Below are the code and all the weights of a small trained network. Each question names an input and a target symbol and asks about switching units off, where a switched-off unit gives its printed mean instead of its output.

import numpy as np


def w(rows, s, z=0):
    codes = np.array(rows[::2]) - 128.0
    scale = np.full(codes.shape[1], s)
    scale[-1] = z or s
    return codes * scale


def f(y):
    return np.maximum(y, 0)


def softmax(a):
    e = np.exp(a - a.max(-1, keepdims=True))
    return e / e.sum(-1, keepdims=True)


def log_softmax(a):
    a = a - a.max(-1, keepdims=True)
    return a - np.log(np.exp(a).sum(-1, keepdims=True))


def net(x, mask):
    ids = ['βγζξσω'.index(c) for c in x.split()]
    T = len(ids)
    res = E[ids] + P[:T]
    u = 0
    for l in range(2):
        q, k, v = (res @ M[l].T for M in (Q, K, V))
        z = softmax(np.where(np.tri(T) > 0, q @ k.T / 2**0.5, -1e9)) @ v
        res = res + np.where(mask[u], z, O[l][:, -1]) @ O[l][:, :-1]
        u += 1
        y = f(res @ A[l][:, :-1].T + A[l][:, -1])
        res = res + np.where(mask[u : u + 16], y, B[l][:, -1]) @ B[l][:, :-1]
        u += 16
    return log_softmax(res[-1] @ U[:, :-1].T + U[:, -1])


Q, K, V, O, A, B = {}, {}, {}, {}, {}, {}
E = w([
[185,153,130,104,99,170,65,115,2],'β',
[113,136,179,227,104,83,90,157,199],'γ',
[4,81,136,138,100,78,97,132,131],'ζ',
[95,15,134,74,103,130,117,72,92],'ξ',
[141,88,88,32,120,146,69,159,155],'σ',
[218,86,131,171,148,176,106,163,184],'ω',
],0.0039)
P = w([
[144,127,133,108,253,14,33,81,142],'0',
[120,152,105,137,191,97,80,55,156],'1',
[109,135,125,142,157,136,82,88,148],'2',
[112,121,133,143,134,146,90,118,138],'3',
[118,107,146,138,113,154,98,141,127],'4',
[128,100,152,128,91,160,111,158,125],'5',
[142,79,149,128,71,158,127,168,122],'6',
[144,75,146,133,56,162,130,191,126],'7',
[151,44,150,142,38,156,110,205,118],'8',
],0.0041)
Q[0] = w([
[123,205,107,97,244,98,255,63,161],'L0H1',
[133,175,121,133,157,122,204,135,65],'L0H1',
],0.029)
K[0] = w([
[114,160,120,141,253,114,72,47,119],'L0H1',
[154,113,120,97,200,37,93,109,175],'L0H1',
],0.023)
V[0] = w([
[103,125,133,64,102,137,136,85,7],'L0H1',
[238,152,111,101,142,204,101,139,111],'L0H1',
],0.015)
O[0] = w([
[134,109,11,253,127,92,26,179,184,1],'L0H1',
[16,129,119,199,146,54,247,156,102,79],'L0H1',
],0.0049,0.0012)
A[0] = w([
[142,138,122,114,121,140,124,152,113,54],'L0N1',
[132,175,180,164,100,117,111,128,206,183],'L0N2',
[239,136,100,61,129,244,121,119,77,135],'L0N3',
[152,127,112,93,103,168,141,111,142,98],'L0N4',
[128,128,128,128,128,128,129,128,129,117],'L0N5',
[53,110,144,29,82,165,167,51,8,67],'L0N6',
[182,121,112,121,133,179,112,131,160,142],'L0N7',
[5,113,154,102,97,109,152,89,68,245],'L0N8',
[130,157,112,167,99,168,117,142,91,109],'L0N9',
[107,194,74,179,112,141,150,75,154,11],'L0N10',
[87,162,106,111,181,130,102,212,207,145],'L0N11',
[133,163,194,174,164,131,153,111,179,238],'L0N12',
[193,92,139,139,208,179,173,131,116,145],'L0N13',
[33,142,121,235,125,118,143,127,221,87],'L0N14',
[137,101,127,125,105,118,157,133,160,133],'L0N15',
[64,64,84,53,118,134,93,130,150,180],'L0N16',
],0.011,0.0012)
B[0] = w([
[124,117,125,150,119,118,129,138,113,130],'L0N1',
[93,151,224,111,127,118,89,146,114,187],'L0N2',
[233,88,146,44,163,147,97,190,87,198],'L0N3',
[149,105,142,123,175,132,124,146,102,147],'L0N4',
[129,128,128,127,128,128,128,128,129,128],'L0N5',
[248,139,164,191,191,84,159,30,128,186],'L0N6',
[133,123,141,129,151,163,82,111,141,172],'L0N7',
[89,103,145,73,132,65,201,125,59,200],'L0N8',
[104,101,139,142,87,165,116,149,87,148],'L0N9',
[81,140,204,164,112,204,143,75,109,130],'L0N10',
[136,206,98,79,173,107,129,207,134,157],'L0N11',
[134,68,163,99,89,99,143,170,170,197],'L0N12',
[111,109,116,153,146,210,155,146,174,167],'L0N13',
[147,57,141,198,227,71,109,174,158,151],'L0N14',
[104,128,146,131,108,137,108,129,104,156],'L0N15',
[88,77,127,63,144,140,130,63,140,255],'L0N16',
],0.016,0.0028)
Q[1] = w([
[148,253,65,179,91,139,169,95,209],'L1H1',
[127,64,177,105,137,138,128,139,90],'L1H1',
],0.038)
K[1] = w([
[34,95,89,25,210,106,107,39,252],'L1H1',
[98,140,69,199,119,100,116,158,34],'L1H1',
],0.013)
V[1] = w([
[159,250,137,121,88,53,45,113,62],'L1H1',
[102,138,17,97,179,155,108,54,101],'L1H1',
],0.014)
O[1] = w([
[120,142,158,101,2,66,121,116,203,111],'L1H1',
[156,173,56,149,59,187,173,117,117,1],'L1H1',
],0.0071,0.0066)
A[1] = w([
[113,152,114,95,100,205,83,178,151,170],'L1N1',
[47,160,114,112,134,131,140,84,64,130],'L1N2',
[85,124,154,226,101,191,76,101,162,195],'L1N3',
[3,150,92,146,48,146,132,171,154,251],'L1N4',
[119,140,86,118,121,184,150,125,126,34],'L1N5',
[97,114,98,162,131,77,119,153,158,94],'L1N6',
[130,131,81,159,110,69,142,110,175,137],'L1N7',
[124,157,137,178,143,144,115,120,132,8],'L1N8',
[18,155,153,144,71,118,223,66,98,99],'L1N9',
[158,134,131,89,69,167,159,102,154,173],'L1N10',
[138,172,37,83,143,127,171,218,124,25],'L1N11',
[92,138,112,104,49,201,85,171,136,151],'L1N12',
[55,108,141,154,98,138,167,163,132,191],'L1N13',
[124,106,124,151,171,189,152,141,157,110],'L1N14',
[160,147,154,81,82,169,130,103,69,254],'L1N15',
[146,79,54,188,128,151,123,107,144,9],'L1N16',
],0.013,0.0013)
B[1] = w([
[100,160,119,186,162,109,72,150,183,201],'L1N1',
[131,117,110,167,95,191,133,171,142,189],'L1N2',
[65,189,197,141,151,120,148,68,126,149],'L1N3',
[71,86,213,153,150,149,168,104,5,192],'L1N4',
[175,145,153,114,106,82,132,135,163,151],'L1N5',
[149,107,145,109,133,111,65,164,136,171],'L1N6',
[135,108,163,86,153,91,74,139,144,158],'L1N7',
[96,167,172,128,123,119,122,117,138,131],'L1N8',
[129,160,18,129,228,119,187,197,142,197],'L1N9',
[163,182,105,183,93,162,171,118,123,240],'L1N10',
[127,175,101,110,195,43,206,121,123,148],'L1N11',
[75,157,132,183,166,206,72,117,164,216],'L1N12',
[122,79,92,85,181,128,96,120,94,192],'L1N13',
[113,123,66,138,82,159,159,135,109,249],'L1N14',
[160,61,121,69,78,100,107,131,129,253],'L1N15',
[139,120,179,89,82,106,177,98,82,150],'L1N16',
],0.018,0.0047)
U = w([
[112,91,178,74,153,67,83,133,110,254],'β',
[187,113,134,91,4,118,166,77,103,156],'γ',
[145,151,103,167,110,168,63,152,204,45],'ζ',
[80,191,173,201,138,143,141,38,106,22],'ξ',
[110,101,92,155,155,192,155,169,77,151],'σ',
[168,190,80,124,174,70,173,163,178,18],'ω',
],0.0046,0.0017)

Each question gives the input, a string of symbols that net reads in full, and the target symbol t.
The units are the heads (2 rows each of Q, K, V and O) and the neurons (one row each of A and B). Each row of codes is followed by its name. A weight is (code - 128) times the scale printed after its matrix; where a second scale follows, it is the last column's (O, A, B and U).
mask holds one flag per unit, layer by layer, with each layer's heads first. A switched-off unit (its flag False) gives its mean, the last column of its rows in O or B, instead of its output. The means were averaged over made-up inputs and are rounded, as every weight is.
A unit's drop is (log p(t) with every unit on - log p(t) with that unit switched off) / (log p(t) with every unit on - log p(t) with every unit switched off).
The circuit of an input: a set's keep is (log p(t) with only the set's units on - log p(t) with every unit switched off) / (log p(t) with every unit on - log p(t) with every unit switched off). Starting from the 12 units with the biggest drops (on a tie, the unit counted first), units are removed one at a time, each time the one whose removal leaves the highest keep (on an exact tie, the one counted first), for as long as the keep stays at least 0.8.
units of the circuit, in order: the units of the circuit, biggest drop first
most important unit: the unit with the biggest drop
k most important neurons: the k neurons with the biggest drops, biggest first
k most important neurons of layer l: the k neurons of layer l with the biggest drops, biggest first
input β ζ ω, target ζ: 3 most important neurons	(L0N3, L1N1, L1N12)
input ζ σ ω ζ ξ σ, target σ: 3 most important neurons of layer 0	(L0N16, L0N13, L0N12)
input ζ ξ γ ζ σ ζ σ ξ, target β: units of the circuit, in order	(L0N16, L1H1, L0N2, L1N10)
input β ω ζ, target ω: units of the circuit, in order	(L1N9, L1H1, L0N8)
input ζ σ σ ζ γ ξ γ ω σ, target σ: most important unit	L1H1
input σ β β, target ξ: units of the circuit, in order	(L0H1, L1N3, L0N10, L0N3)
input ξ β σ ξ γ ξ ζ, target ξ: 2 most important neurons	(L1N4, L0N8)
input γ β σ σ σ ω ζ γ, target ζ: 2 most important neurons	(L1N12, L0N3)
input ξ ξ ζ σ, target ω: 3 most important neurons	(L1N11, L0N11, L0N2)
input ζ ζ σ, target ω: 2 most important neurons of layer 1	(L1N11, L1N1)
input ξ ξ σ ω, target σ: 2 most important neurons	(L0N13, L1N14)
input ζ ζ β ξ σ ω ξ, target ω: 2 most important neurons	(L1N9, L0N6)
input ζ ω σ ζ ζ ξ, target σ: 4 most important neurons of layer 0	(L0N16, L0N13, L0N12, L0N6)
input γ β ω, target β: most important unit	L0H1
input γ ζ γ γ β ξ ζ ω ω, target ω: 2 most important neurons of layer 1	(L1N9, L1N4)
input ζ ζ β ξ σ, target ξ: 3 most important neurons	(L1N4, L0N12, L0N6)
input γ ω γ β γ ξ ζ ξ γ, target ξ: 2 most important neurons of layer 0	(L0N6, L0N8)
input β γ ξ σ, target ξ: 2 most important neurons	(L0N6, L1N4)
input ω β σ ξ ξ ξ, target ξ: 2 most important neurons	(L0N8, L0N6)
input ζ β γ γ ω γ ξ γ, target ξ: most important unit	L1H1
input β γ ξ ω, target ξ: 2 most important neurons of layer 0	(L0N13, L0N8)
input β σ ξ ω, target ξ: 2 most important neurons of layer 0	(L0N8, L0N13)
input β ζ ξ, target ζ: 2 most important neurons	(L0N6, L1N12)
input γ σ γ ω σ ζ, target σ: 3 most important neurons	(L0N16, L0N13, L1N2)
